Here is a tiny trained network, its code and every weight. The questions are about switching its units off for an input and a target symbol, where a switched-off unit gives its printed mean instead of its output.

import numpy as np


def w(rows, s, z=0):
    codes = np.array(rows[::2]) - 128.0
    scale = np.full(codes.shape[1], s)
    scale[-1] = z or s
    return codes * scale


def f(y):
    return y / 2 * (1 + np.tanh(0.7978845608 * (y + 0.044715 * y**3)))


def softmax(a):
    e = np.exp(a - a.max(-1, keepdims=True))
    return e / e.sum(-1, keepdims=True)


def log_softmax(a):
    a = a - a.max(-1, keepdims=True)
    return a - np.log(np.exp(a).sum(-1, keepdims=True))


def net(x, mask):
    ids = ['ΘΨΩαβγδζμξτ'.index(c) for c in x.split()]
    T = len(ids)
    res = E[ids] + P[:T]
    r = res
    for j in range(3):
        rows = slice(2 * j, 2 * j + 2)
        q, k, v = (r @ M[0][rows].T for M in (Q, K, V))
        z = softmax(np.where(np.tri(T) > 0, q @ k.T / 2**0.5, -1e9)) @ v
        o = O[0][rows]
        res = res + np.where(mask[j], z, o[:, -1]) @ o[:, :-1]
    y = f(res @ A[0][:, :-1].T + A[0][:, -1])
    res = res + np.where(mask[3:11], y, B[0][:, -1]) @ B[0][:, :-1]
    return log_softmax(res[-1] @ U[:, :-1].T + U[:, -1])


Q, K, V, O, A, B = {}, {}, {}, {}, {}, {}
E = w([
[159,169,126],'Θ',
[112,76,135],'Ψ',
[16,100,110],'Ω',
[92,249,185],'α',
[220,236,155],'β',
[117,59,207],'γ',
[203,101,210],'δ',
[213,187,127],'ζ',
[211,58,55],'μ',
[111,117,234],'ξ',
[196,212,169],'τ',
],0.015)
P = w([
[193,160,148],'0',
[209,149,153],'1',
[186,177,144],'2',
[208,236,66],'3',
[160,254,46],'4',
[117,244,71],'5',
],0.0035)
Q[0] = w([
[149,26,163],'H1',
[142,20,110],'H1',
[89,93,46],'H2',
[188,142,181],'H2',
[251,128,89],'H3',
[198,192,124],'H3',
],0.012)
K[0] = w([
[98,123,171],'H1',
[253,121,144],'H1',
[100,152,156],'H2',
[130,127,66],'H2',
[96,134,109],'H3',
[96,195,114],'H3',
],0.015)
V[0] = w([
[104,126,49],'H1',
[97,34,54],'H1',
[192,123,223],'H2',
[151,39,110],'H2',
[77,88,65],'H3',
[254,138,79],'H3',
],0.011)
O[0] = w([
[161,63,127,76],'H1',
[155,27,207,7],'H1',
[50,139,149,204],'H2',
[130,85,52,77],'H2',
[109,109,240,29],'H3',
[255,85,124,177],'H3',
],0.0079,0.013)
A[0] = w([
[103,161,62,3],'N1',
[87,161,106,54],'N2',
[167,47,91,211],'N3',
[244,160,175,130],'N4',
[69,144,148,233],'N5',
[157,104,111,232],'N6',
[196,133,101,29],'N7',
[207,84,148,237],'N8',
],0.011,0.0026)
B[0] = w([
[171,98,174,248],'N1',
[166,181,132,209],'N2',
[162,237,113,140],'N3',
[95,1,163,231],'N4',
[79,19,154,176],'N5',
[124,190,49,141],'N6',
[135,51,214,197],'N7',
[47,224,47,148],'N8',
],0.0073,0.012)
U = w([
[134,108,84,140],'Θ',
[139,101,73,254],'Ψ',
[142,110,96,62],'Ω',
[139,194,126,126],'α',
[234,116,208,25],'β',
[100,107,83,102],'γ',
[131,109,85,151],'δ',
[169,87,90,102],'ζ',
[187,100,9,165],'μ',
[98,133,144,129],'ξ',
[152,120,212,97],'τ',
],0.011,0.0055)

Each question gives the input, a string of symbols that net reads in full, and the target symbol t.
The units are the heads (2 rows each of Q, K, V and O) and the neurons (one row each of A and B). Each row of codes is followed by its name. A weight is (code - 128) times the scale printed after its matrix; where a second scale follows, it is the last column's (O, A, B and U).
mask holds one flag per unit, heads first, then neurons. A switched-off unit (its flag False) gives its mean, the last column of its rows in O or B, instead of its output. The means were averaged over made-up inputs and are rounded, as every weight is.
A unit's drop is (log p(t) with every unit on - log p(t) with that unit switched off) / (log p(t) with every unit on - log p(t) with every unit switched off).
The circuit of an input: a set's keep is (log p(t) with only the set's units on - log p(t) with every unit switched off) / (log p(t) with every unit on - log p(t) with every unit switched off). Starting from all 11 units, units are removed one at a time, each time the one whose removal leaves the highest keep (on an exact tie, the one counted first), for as long as the keep stays at least 0.8.
units of the circuit, in order: the units of the circuit, biggest drop first
k most important neurons: the k neurons with the biggest drops, biggest first
which heads matter: for each layer, one digit per head in row order, 1 if its drop is at least 0.15 and else 0, layers parted by /
drop when u is switched off: that unit's drop, to one decimal
input α β γ ζ, target α: units of the circuit, in order -> H3, N4, H1
input β β β ξ β, target β: which heads matter -> 001
input α β ζ β ζ, target α: units of the circuit, in order -> H3, H1, N4
input Ψ μ β δ, target μ: units of the circuit, in order -> H2
input β α Θ, target α: units of the circuit, in order -> N4, H3, H1
input β β τ β α δ, target α: which heads matter -> 110
input α α τ, target α: units of the circuit, in order -> H3, H1, N4
input Ω Θ ζ, target τ: which heads matter -> 101
input α α β Θ, target α: units of the circuit, in order -> H3, N4, H1
input Ω β β, target τ: units of the circuit, in order -> H3, H1
input β β α δ, target α: drop when N4 is switched off -> 0.3
input β β μ β, target μ: drop when N3 is switched off -> 0.1
input μ ζ Ω, target μ: drop when N6 is switched off -> 0.1
input μ γ β δ, target μ: most important neuron -> N8
